Read these off the row that follows.
1) The entry just left of -0.12?
2) The entry just left of 0.07?
3) The entry just right of 0.01?
4) The entry just right of 0.14?
[-0.05  0.00 -0.04 -0.06 -0.12 -0.03  0.07 -0.05  0.00 -0.07  0.01  0.04
  0.08  0.14 -0.04  0.10]
1) -0.06
2) -0.03
3) 0.04
4) -0.04

[[ 0.10  0.05 -0.19  0.00  0.06  0.01  0.11 -0.06 -0.01 -0.06  0.03  0.00]
 [ 0.08 -0.04 -0.16 -0.03  0.02 -0.02  0.03 -0.10 -0.04 -0.19 -0.04 -0.01]
 [-0.02  0.17 -0.02  0.07  0.07 -0.01  0.02 -0.03  0.03  0.13  0.00  0.00]
 [-0.09  0.15  0.07  0.07  0.03 -0.05 -0.08 -0.05  0.01  0.13 -0.08 -0.02]
 [-0.09 -0.16  0.10 -0.09 -0.13  0.00 -0.08  0.09 -0.05  0.01  0.00
  -0.03]]
The entry just right of the largest entry -> -0.02
The entry just left of the largest entry is -0.02

((5, 5, 5, 5, 5, 5, 5, 5, 5, 5, 5, 5, 5, 5, 5), (7, 1, 4, 7, 1, 8, 5, 7, 7, 3, 3, 4, 9, 3, 2), (5, 8, 6, 5, 8, 4, 5, 5, 5, 8, 7, 7, 4, 6, 7), (7, 7, 2, 5, 6, 3, 5, 8, 5, 7, 3, 8, 4, 3, 8), (5, 4, 5, 4, 2, 6, 9, 6, 4, 2, 4, 4, 6, 6, 5))
Report the entry at the centre.
Answer: 5
The entry just right of the centre entry is 5

X = ((-20, -22, 7, -11, 1, -11), (8, -1, -17, -8, 15, 18), (24, 15, -14, 1, 10, 11), (34, 0, -13, -3, 22, -3), (19, -3, -7, 1, 17, 3), (-30, 19, 10, -2, -34, -2), (-20, 4, 23, -40, -19, 33), (29, -3, -9, 3, 28, 1), (14, 9, 1, -7, 8, 13), (-23, 13, 12, 1, -17, -16), (40, -2, -18, 18, 47, 10))
The entry just right of -1 is -17
Which number is the entry just right of the largest entry?
A: 10
Which number is the entry just left of -13?
A: 0
Which number is the entry just left of -14?
A: 15
The minimum: -40
The maximum: 47

[[-180 -120 -166  -91  -92 -157 -352  -28 -473  -34   51]
 [ -52 -163 -192   27 -150  -65   23 -229 -103  -66 -298]
 [ -59 -193 -155   33 -208 -268 -157   31   13 -115 -281]
 [-153   -9   10 -177 -177  -45 -118  -39  122 -105   78]
 [-105  -52  -91 -123  544  -70 -121 -127  -13 -107 -119]
 [-175 -241 -182  -46  -83 -277 -199  -59 -146  -16 -132]
 [-177  -43 -132 -172 -205 -151 -462   87  279 -135  160]
 [ -82  -39  -79 -110  163   67  202 -367 -183 -160 -208]
 [-194 -280 -207  -39 -218 -163   73 -239 -794 -142 -200]]
Rows and columns are numbered from 0.
Find the entry in the top-right corner.
Answer: 51
The entry in row 0 and column 1 is -120
The entry directly above the smallest entry: -183
Find the entry directly below the largest entry.
Answer: -83
Find the entry just right of 73.
Answer: -239
The entry at row 1, column 0: -52
The entry at row 0, column 2 is -166
The entry in row 0 and column 0 is -180
The entry directly above -182: -91
Find the entry directly above -280.
Answer: -39
The bottom-right entry is -200
The entry at the centre: -70
The bottom entry of the column that holds the largest entry is -218
The entry just right of the centre entry is -121
The maximum: 544
Find the bottom-left entry.
Answer: -194
Find the entry directly below -120.
Answer: -163
The entry directly below the centre entry -> -277
Find the entry directly below -182.
Answer: -132
The entry just right of -277 -> -199
The entry just left of the largest entry -> -123
Find the entry just left of -34.
Answer: -473
Find the entry just right of -66.
Answer: -298
Find the minimum.
Answer: -794
The entry directly below -205 -> 163
The entry in row 1 and column 2 -> -192
The entry at row 2, column 0 -> -59
The entry just left of 163: -110

B =
[[-24  24   4 -31 -40  11  16  -3 -15  35 -16 -25 -38 -26 -35]
 [-24   8  11 -26 -22   3  13   0 -21  46 -11 -11 -41  -7 -45]
 [-21   0  21 -38 -15   6  11  14 -20  34  -2  -9 -43   0 -42]]
The entry just right of -25?
Answer: -38
The entry directly above the centre entry?
Answer: -3
The top-left entry -> -24
The entry just right of -31?
Answer: -40
The last entry, reading row by row?
Answer: -42
The entry just right of the largest entry?
Answer: -11
The entry in the top-right corner?
Answer: -35
The entry just right of 4?
Answer: -31
The bottom entry of the column that holds the largest entry: 34
The smallest entry in the last column: -45
The entry directly below the centre entry -> 14
The entry just right of -9?
Answer: -43
The 2nd-last entry, reading row by row is 0
The entry directly below 24?
Answer: 8
The entry just left of -3 -> 16
The entry just left of the centre entry -> 13
The first entry in the row that holds the largest entry is -24
The second largest entry?
Answer: 35
The entry directly above 21?
Answer: 11

x = [-27 -21 -43 -15   8  10 -29   2  -5  14  -9 -24  16  -5 -10   0]
Find the entry just left of -21.
A: -27
Find the entry just left of 8.
A: -15
The entry just left of the smallest entry is -21
The entry just right of -24 is 16
The entry just right of -29 -> 2

((171.632, -193.499, -194.901, 39.155, -120.634, -123.655, -96.214), (144.415, -21.205, 179.651, -160.915, -41.731, -31.298, 46.815))
The entry just left of -31.298 -> -41.731
Find the third largest entry.
Answer: 144.415
The third entry in reading order -> -194.901
Find the entry just left of -193.499.
Answer: 171.632
Find the entry just left of -120.634.
Answer: 39.155

[[5 5 6 4 5 5 6 6 6]
 [6 5 5 5 5 7 4 5 5]
 [3 6 7 2 8 4 7 5 7]
 [6 5 6 4 4 6 5 6 5]
 [7 6 2 3 4 5 2 4 5]
 [4 7 7 6 9 6 6 6 6]]
What is the fourth entry in reading order?
Answer: 4
The top-left entry -> 5
The last entry, reading row by row: 6
The entry in the top-right corner: 6
What is the largest entry in the last row?
Answer: 9
The 2nd largest entry: 8
What is the third entry, reading row by row?
Answer: 6
The top entry of the column that holds the largest entry -> 5
The third entry from the end, reading row by row is 6
What is the entry in the bottom-left corner?
Answer: 4
What is the third entry on the diagonal from the top-right corner?
Answer: 7
What is the smallest entry in the first column?
Answer: 3
What is the second entry on the diagonal from the top-right corner?
Answer: 5
What is the second entry on the main diagonal?
Answer: 5
